Here is a tiny trained network, its code and every weight. The questions are about switching its units off for an input and a class, where a switched-off unit gives its printed mean instead of its output.

import numpy as np


def w(rows, s, z=0):
    codes = np.array(rows[::2]) - 128.0
    scale = np.full(codes.shape[1], s)
    scale[-1] = z or s
    return codes * scale


def norm(h):
    return h / np.sqrt((h * h).mean(-1, keepdims=True) + 1e-5)


def f(y):
    return np.maximum(y, 0)


def log_softmax(a):
    a = a - a.max(-1, keepdims=True)
    return a - np.log(np.exp(a).sum(-1, keepdims=True))


def net(x, mask):
    res = np.array(x, float).reshape(1, 4) / 4 @ E
    u = 0
    for l in range(4):
        y = f(norm(res) @ A[l][:, :-1].T + A[l][:, -1])
        res = res + np.where(mask[u : u + 4], y, B[l][:, -1]) @ B[l][:, :-1]
        u += 4
    return log_softmax(norm(res)[-1] @ U[:, :-1].T + U[:, -1])


A, B = {}, {}
E = w([
[93,116,230,143,184,254,141,118],'x0',
[58,186,92,60,186,141,79,147],'x1',
[119,170,122,184,56,177,127,194],'x2',
[63,175,112,226,152,102,156,71],'x3',
],0.006)
A[0] = w([
[144,85,167,213,102,63,160,63,101],'0.n0',
[91,147,96,26,164,92,89,197,145],'0.n1',
[228,25,194,105,41,126,122,121,89],'0.n2',
[160,96,168,65,192,56,150,2,3],'0.n3',
],0.0057,0.0041)
B[0] = w([
[166,143,85,179,183,169,190,167,206],'0.n0',
[172,118,103,161,194,163,149,146,255],'0.n1',
[149,133,76,182,205,165,174,162,239],'0.n2',
[60,22,32,191,2,228,74,85,195],'0.n3',
],0.0064,0.0043)
A[1] = w([
[183,128,72,110,107,1,130,123,73],'1.n0',
[137,119,98,116,50,59,100,137,59],'1.n1',
[132,74,120,96,136,90,110,61,4],'1.n2',
[96,161,114,177,144,149,120,87,155],'1.n3',
],0.0088,0.002)
B[1] = w([
[96,119,255,139,185,206,132,146,253],'1.n0',
[66,83,170,140,105,179,163,106,181],'1.n1',
[102,109,85,165,102,171,85,108,162],'1.n2',
[164,102,126,103,126,81,135,142,240],'1.n3',
],0.0093,0.0047)
A[2] = w([
[104,171,105,146,2,165,128,171,82],'2.n0',
[95,93,112,157,122,174,131,157,118],'2.n1',
[133,126,131,99,115,120,158,104,5],'2.n2',
[165,87,94,127,178,148,139,146,175],'2.n3',
],0.0092,0.0021)
B[2] = w([
[97,11,54,116,77,165,47,2,174],'2.n0',
[44,107,136,47,103,32,132,97,240],'2.n1',
[104,120,107,97,105,125,132,134,128],'2.n2',
[152,187,157,96,54,79,101,158,255],'2.n3',
],0.0065)
A[3] = w([
[36,116,238,124,136,117,135,143,26],'3.n0',
[47,219,102,254,166,52,128,36,7],'3.n1',
[149,188,161,122,87,52,133,141,102],'3.n2',
[38,211,25,83,235,147,65,154,76],'3.n3',
],0.0069,0.0016)
B[3] = w([
[77,159,212,110,143,90,125,63,254],'3.n0',
[210,138,152,13,108,185,30,243,219],'3.n1',
[68,134,113,103,111,67,137,89,151],'3.n2',
[157,86,100,255,91,129,217,148,246],'3.n3',
],0.0081,0.0052)
U = w([
[72,124,245,135,163,153,142,111,160],'0',
[185,94,79,242,140,153,234,202,166],'1',
[74,43,64,131,55,165,48,82,129],'2',
[198,147,144,43,112,120,49,219,161],'3',
[104,181,89,83,99,8,117,93,118],'4',
[147,219,68,132,165,108,138,50,13],'5',
[148,232,52,136,193,108,127,36,2],'6',
[139,203,62,135,208,93,127,70,20],'7',
],0.011,0.007)

Each question gives the input, the list of numbers given to net, and the class t.
The units are the neurons (one row each of A and B). Each row of codes is followed by its name. A weight is (code - 128) times the scale printed after its matrix; where a second scale follows, it is the last column's (A, B and U).
mask holds one flag per neuron, layer by layer. A switched-off neuron (its flag False) gives its mean, the last column of its row in B, instead of its output. The means were averaged over made-up inputs and are rounded, as every weight is.
A unit's drop is (log p(t) with every unit on - log p(t) with that unit switched off) / (log p(t) with every unit on - log p(t) with every unit switched off).
The circuit of an input: a set's keep is (log p(t) with only the set's units on - log p(t) with every unit switched off) / (log p(t) with every unit on - log p(t) with every unit switched off). Starting from the 12 units with the biggest drops (on a tie, the unit counted first), units are removed one at a time, each time the one whose removal leaves the highest keep (on an exact tie, the one counted first), for as long as the keep stays at least 0.8.
circuit, biggest first: the units of the circuit, biggest drop first
k most important neurons: the k neurons with the biggest drops, biggest first
k most important neurons of layer l: the k neurons of layer l with the biggest drops, biggest first
input [-2,-6,-4,-4], class 1: circuit, biggest first => [0.n2]
input [1,6,-4,-6], class 1: 3 most important neurons => [3.n3 3.n1 1.n3]
input [6,-7,-3,-4], class 1: 3 most important neurons => [0.n2 1.n0 3.n0]
input [6,8,2,-8], class 1: 3 most important neurons of layer 1 => [1.n0 1.n1 1.n3]
input [2,-4,0,-3], class 1: 2 most important neurons of layer 3 => [3.n1 3.n0]
input [5,7,1,8], class 3: 2 most important neurons => [3.n1 1.n0]
input [1,6,-7,2], class 2: 3 most important neurons => [0.n3 0.n2 1.n2]
input [0,1,-2,-2], class 4: circuit, biggest first => [3.n1 1.n0]
input [4,-4,5,2], class 2: circuit, biggest first => [1.n0 2.n0]
input [6,7,3,6], class 1: 3 most important neurons => [3.n3 1.n0 1.n1]
input [-5,6,-7,0], class 2: 4 most important neurons => [0.n3 0.n2 0.n0 1.n2]
input [5,3,-8,-6], class 2: circuit, biggest first => [0.n3 1.n0]
input [-6,-3,6,5], class 0: 3 most important neurons => [1.n0 0.n3 1.n1]
input [-6,-6,-6,2], class 0: most important neuron of layer 2 => [2.n1]
input [1,-5,-3,0], class 1: 2 most important neurons => [0.n0 0.n2]
input [-6,5,5,8], class 3: 2 most important neurons => [3.n1 0.n3]
input [-8,4,8,-6], class 0: 2 most important neurons => [1.n0 1.n1]
input [-7,8,4,-5], class 1: 2 most important neurons of layer 3 => [3.n3 3.n1]
input [5,-3,-6,-5], class 2: 2 most important neurons of layer 3 => [3.n1 3.n0]
input [-8,0,-6,4], class 0: most important neuron of layer 1 => [1.n0]
